Each row is followed by one of two labels, saying whether the row has a hidden trait. Each part has a new trait and two new labels.
In the rows, 100 means zero.
[107  94 117 100 134 116 178 108 128  97 116 105  89  94  95  93 106  84
  67  98  89  94 103 187  79 113 112 115  99 103  98 106  85 104  95 112
  95 102 106  92  80 100  96  98 112  94 111  86 113 111 102 103 121 110
  90  92  95  61 111  90 108  55 104  60  98  70 192 130  95 105  93  94
  83  93 103 103 128  98  95 102  59  99  90  97 100 109 119  86  84]
U
[ 95  99  92 107 110  86 176  95  70 106 118  99  93 102  97 104 107 137
 102  78 148  97 104 126 121 131  93 101  78 113  92 125  90 107 103  96
  99 115  75  95  90 106 105 100 100  85 111 101 106 116  93  99  86  83
 112  94  99  52 122  91 104 101  90  49 114  94  99 126  99 101 103 105
  81  99 113 121  91  97 100  97  87 148 107  93 102 118 100 104  74]
J
[ 61  99 107 112 104 127 172 105 111  90 115 119 105  93 104 122  94 120
 101  98 110  95 110 102  59  97 119 118 110  97 105  39  88 113 110 107
 107 100  97  92  88  98 105 101  93  95  78  93  82 107  98  84  88 111
 105 100  93  82  81  85  88  74 110   7 143  93 134 116 102  97 107  98
  89 121  91  69 146 107  91  92 148 144  98  94 102 120 106  75  92]
U
[107  96 123  90 107  97 146  93  93  97 124  96  68  96 103 109 114 108
  76  79  59  98 109 106  58  87 109 124 100 100  94 122  94 111 111 106
  92  85 107 103  77  99 103 109 102 107  77  87 102 112 107 111  94 113
  94  96  96  61 108 105  93  72  96  86 122  99 124 131  95  99  95  98
 112  81 104  98  95 105  98 109  96 118  94 102 101 128  86  81  91]
U
[126  96  89 107 112  97 126 105 102  94 130 101  78  92  92  98 118 118
 107  94 125  96  94 140 104 117 113  98  96  99  96  55  88  91 102 115
 111  95 108 102  64 108 103  93 100  91  94 103 123 109  97  90 108 103
  93  95  96  50 160  98  93  84  88 111 121  95 102  58  90 115  94 106
  97 112 106 116 138  94  92  98 106 117 101  94 101  99 122 103 114]
J
[111 100 101 106  96 115 123  98  85 100  89 108  95  92 100 107 115  67
  94  91 155  93  96  99 133 126 108  95  90  97  90 111  99 102  99  95
  89  94 109  99  96  88 100 102 103  87 127  98 129 109 114 114  94  84
  92  96 100  77 116 103 110  38  79  68 121  81 130 108 100 104 104  90
  62  99  98 102 145 106  99 107 144  44 100 101 100  78 100  81  93]
J
[109 101 123 107 113 107 148 114 130  98 105 105  89  92  94  93  97  69
  93 116 100  98 102 156  71 129 123 106  95 109 105  31  91 101 111  99
  83  94  90  98  93 112  96 101 102  97 103  95 130 112 115 115  85  92
  95  96  93  94 128 108 130  78 106  30 106  84 131  98  91 101 108  95
  45 109 110  90  85 101  97  97  89 124  93  97  98 125  90  75  95]
U
[117 100  85  88 113  97 113 100  89 104  67  94  80 110 102 108  96 130
  77  92 121  97  98 110  91 133 124 120  90  88 104  62 100 101 101 119
 107  88 101  93 107 108 103 112  98 101  98  99  79  96 102 107 104 108
  99  98 101  74  92  88 113  71 110 100 114  94  87  97 101 103  98  96
  86  84  99  84 116  96  95 102  78 119 107 103 101  94  97  94 105]
U
[118  92 114 109 127 112 130 115  96 103  81 113 123  87  75 106  99 132
  82 103 145  87  92 200  80 102 121 133  80 119 118  28  83  82  92 125
 101 104 110 103  97  99  90 106 116  95 124  69 109 135  83 106 116  95
  86  93  97  47 107 107 132 134  98  69 136  82 157 111  93 105 101 104
 107  94 116 141 149 103  87  98  50 194 113 102  99 146  98  98  92]
U
[ 80  98 126 114 115 117 173 102  39  85 106 119 107  92 101 111 103  86
 109  96 140 101 100 108  89 189 129 113 104  79 116  77  92  92  90 115
 113 126  97 101  93 111  93  87  98 107 117  89  97  95  88 108  87  80
  90  97  97 102 114  86 106  69 110  66  98  85  76 104 106  97 109 102
  97  94 102 103 139  95  90 101  81 200  81  98 100 102 112 116  67]
U
[ 75  99 109  98 119  96 140  90  89 101 138 103 124  92  93 105  93 108
  96  99  57  98 105 113  90 129 122 124  96 120 110  44  93 106 102  94
  98  88 117 101  90 105 105 113  98  84 132  82 115  99  82  91  98 106
 105 106  96  78 106  98  96 128  96  72  96  92 136 100 115  99 112  97
 101 108  91 104 141 100  96 101 108 122 100  98 100  63  83  96  85]
U
